Below are the code and all the weights of a small trained network. Each question names an input and a class and asks about switching units off, where a switched-off unit gives its printed mean instead of its output.

import numpy as np


def w(rows, s, z=0):
    codes = np.array(rows[::2]) - 128.0
    scale = np.full(codes.shape[1], s)
    scale[-1] = z or s
    return codes * scale


def norm(h):
    return h / np.sqrt((h * h).mean(-1, keepdims=True) + 1e-5)


def f(y):
    return np.maximum(y, 0)


def log_softmax(a):
    a = a - a.max(-1, keepdims=True)
    return a - np.log(np.exp(a).sum(-1, keepdims=True))


def net(x, mask):
    res = np.array(x, float).reshape(1, 5) / 4 @ E
    u = 0
    for l in range(3):
        y = f(norm(res) @ A[l][:, :-1].T + A[l][:, -1])
        res = res + np.where(mask[u : u + 9], y, B[l][:, -1]) @ B[l][:, :-1]
        u += 9
    return log_softmax(norm(res)[-1] @ U[:, :-1].T + U[:, -1])


A, B = {}, {}
E = w([
[89,216,164,143,148,115,145,250,182,109],'x0',
[77,171,164,203,214,171,76,126,128,135],'x1',
[64,53,94,135,66,138,47,113,104,158],'x2',
[180,17,169,202,169,38,140,95,37,123],'x3',
[78,117,105,135,56,135,216,147,42,102],'x4',
],0.012)
A[0] = w([
[167,119,67,118,84,126,105,64,75,109,56],'L0N1',
[166,73,137,86,166,149,97,53,191,163,21],'L0N2',
[25,111,88,160,50,161,37,143,84,182,29],'L0N3',
[23,143,28,69,44,202,173,190,152,132,10],'L0N4',
[105,68,138,202,182,102,198,167,85,116,21],'L0N5',
[1,86,106,118,107,161,98,107,118,150,30],'L0N6',
[32,128,137,178,147,223,18,143,135,170,93],'L0N7',
[96,155,133,172,169,165,69,143,134,147,1],'L0N8',
[71,132,79,144,150,189,75,140,133,180,83],'L0N9',
],0.0095,0.0089)
B[0] = w([
[114,99,75,123,166,139,149,99,141,107,177],'L0N1',
[182,111,89,92,111,104,89,171,161,138,162],'L0N2',
[130,161,95,218,71,146,115,64,148,153,207],'L0N3',
[136,170,125,51,37,187,138,157,74,136,254],'L0N4',
[162,127,173,173,87,73,103,147,102,153,179],'L0N5',
[116,133,79,188,82,96,82,86,121,139,176],'L0N6',
[82,137,117,139,136,111,77,67,138,9,237],'L0N7',
[79,99,138,105,205,124,85,139,145,126,148],'L0N8',
[103,119,171,144,108,90,104,78,139,118,182],'L0N9',
],0.012,0.0073)
A[1] = w([
[76,170,141,150,113,131,175,173,94,140,105],'L1N1',
[104,185,154,117,205,136,134,142,162,68,36],'L1N2',
[145,193,176,131,188,158,228,192,176,175,6],'L1N3',
[119,4,107,110,107,145,207,71,33,160,2],'L1N4',
[126,103,219,189,133,110,170,172,85,144,47],'L1N5',
[154,140,88,94,170,122,98,94,169,173,40],'L1N6',
[140,67,138,168,132,87,164,120,27,142,122],'L1N7',
[92,167,145,62,72,185,182,143,108,158,44],'L1N8',
[103,102,146,144,94,156,111,80,78,128,88],'L1N9',
],0.011,0.0071)
B[1] = w([
[212,138,147,138,71,138,85,58,110,133,199],'L1N1',
[126,130,124,145,208,145,135,144,203,105,199],'L1N2',
[136,121,9,241,133,181,175,128,172,212,196],'L1N3',
[60,105,63,79,247,133,198,99,214,114,229],'L1N4',
[150,192,192,176,75,98,131,176,100,90,195],'L1N5',
[168,98,192,153,137,180,125,121,109,138,156],'L1N6',
[103,96,134,106,129,72,209,147,94,117,254],'L1N7',
[146,142,126,81,87,213,175,174,112,175,232],'L1N8',
[153,155,81,150,136,89,181,99,107,131,201],'L1N9',
],0.011,0.0069)
A[2] = w([
[104,114,119,96,94,106,135,244,180,166,12],'L2N1',
[74,119,172,172,208,93,84,135,89,104,87],'L2N2',
[205,107,162,98,139,125,94,110,99,162,22],'L2N3',
[145,132,174,164,130,87,156,182,22,151,22],'L2N4',
[192,134,97,153,134,134,149,91,158,151,74],'L2N5',
[126,173,143,67,72,138,148,158,90,133,19],'L2N6',
[123,83,101,82,85,113,144,110,52,147,2],'L2N7',
[94,133,205,81,201,123,113,143,155,92,53],'L2N8',
[225,82,144,72,95,111,95,103,156,162,73],'L2N9',
],0.011,0.0042)
B[2] = w([
[14,98,114,163,64,103,68,179,98,175,182],'L2N1',
[116,169,204,55,71,143,184,147,112,138,250],'L2N2',
[187,123,117,88,138,138,134,89,114,125,156],'L2N3',
[169,157,227,133,83,80,149,114,52,132,242],'L2N4',
[156,106,116,170,120,124,120,185,121,181,208],'L2N5',
[126,129,118,34,112,150,163,212,59,122,253],'L2N6',
[106,144,144,135,200,191,131,173,208,97,220],'L2N7',
[137,161,205,14,166,155,139,165,120,125,188],'L2N8',
[214,104,108,111,135,146,2,134,20,147,200],'L2N9',
],0.01,0.0046)
U = w([
[49,88,127,138,106,89,71,218,123,171,1],'0',
[66,188,224,110,249,151,69,124,208,64,77],'1',
[112,192,95,29,38,208,161,171,125,134,185],'2',
[234,71,125,89,180,126,42,116,124,150,178],'3',
[176,175,99,225,198,155,165,193,210,177,90],'4',
[42,118,96,204,62,124,56,26,117,86,159],'5',
[136,138,223,171,119,39,207,153,77,106,183],'6',
[99,24,40,92,212,76,214,86,135,125,106],'7',
],0.017,0.0052)

Each question gives the input, the list of numbers given to net, and the class t.
The units are the neurons (one row each of A and B). Each row of codes is followed by its name. A weight is (code - 128) times the scale printed after its matrix; where a second scale follows, it is the last column's (A, B and U).
mask holds one flag per neuron, layer by layer. A switched-off neuron (its flag False) gives its mean, the last column of its row in B, instead of its output. The means were averaged over made-up inputs and are rounded, as every weight is.
A unit's drop is (log p(t) with every unit on - log p(t) with that unit switched off) / (log p(t) with every unit on - log p(t) with every unit switched off).
The circuit of an input: a set's keep is (log p(t) with only the set's units on - log p(t) with every unit switched off) / (log p(t) with every unit on - log p(t) with every unit switched off). Starting from the 12 units with the biggest drops (on a tie, the unit counted first), units are removed one at a time, each time the one whose removal leaves the highest keep (on an exact tie, the one counted first), for as long as the keep stays at least 0.8.
units of the circuit, in order: the units of the circuit, biggest drop first
most important unit: the unit with the biggest drop
k most important neurons: the k neurons with the biggest drops, biggest first
k most important neurons of layer l: the k neurons of layer l with the biggest drops, biggest first
drop of u: that unit's drop, to one decimal
input [1,6,-4,7,-8], class 6: most important unit	L0N7
input [4,-4,-7,-2,1], class 4: units of the circuit, in order	[L1N3; L0N4]
input [-4,1,-7,-1,4], class 7: units of the circuit, in order	[L0N4; L1N5]
input [-8,-6,-4,0,-2], class 7: 2 most important neurons	[L1N4; L0N1]
input [-6,-4,-8,8,4], class 7: 2 most important neurons	[L1N4; L0N1]
input [-6,7,-2,1,0], class 1: 3 most important neurons	[L0N3; L0N4; L0N7]
input [-8,-5,8,-4,-7], class 3: 2 most important neurons	[L0N2; L2N9]
input [7,-6,5,-3,-8], class 0: 2 most important neurons of layer 2	[L2N1; L2N2]
input [6,6,5,-1,0], class 5: 2 most important neurons	[L0N3; L0N6]
input [8,-3,-2,-4,-8], class 4: 2 most important neurons	[L1N3; L0N7]
input [0,-2,6,2,8], class 7: 2 most important neurons	[L1N4; L0N7]
input [-2,2,6,7,1], class 7: 2 most important neurons	[L1N4; L0N1]
input [-7,5,3,7,1], class 7: drop of L1N4	0.7
input [5,2,8,8,-6], class 6: most important unit	L2N2
input [-2,5,-7,-1,1], class 4: drop of L1N3	0.4
input [1,4,-1,8,-8], class 6: drop of L1N6	0.0
input [-8,6,8,8,4], class 7: drop of L1N4	0.2
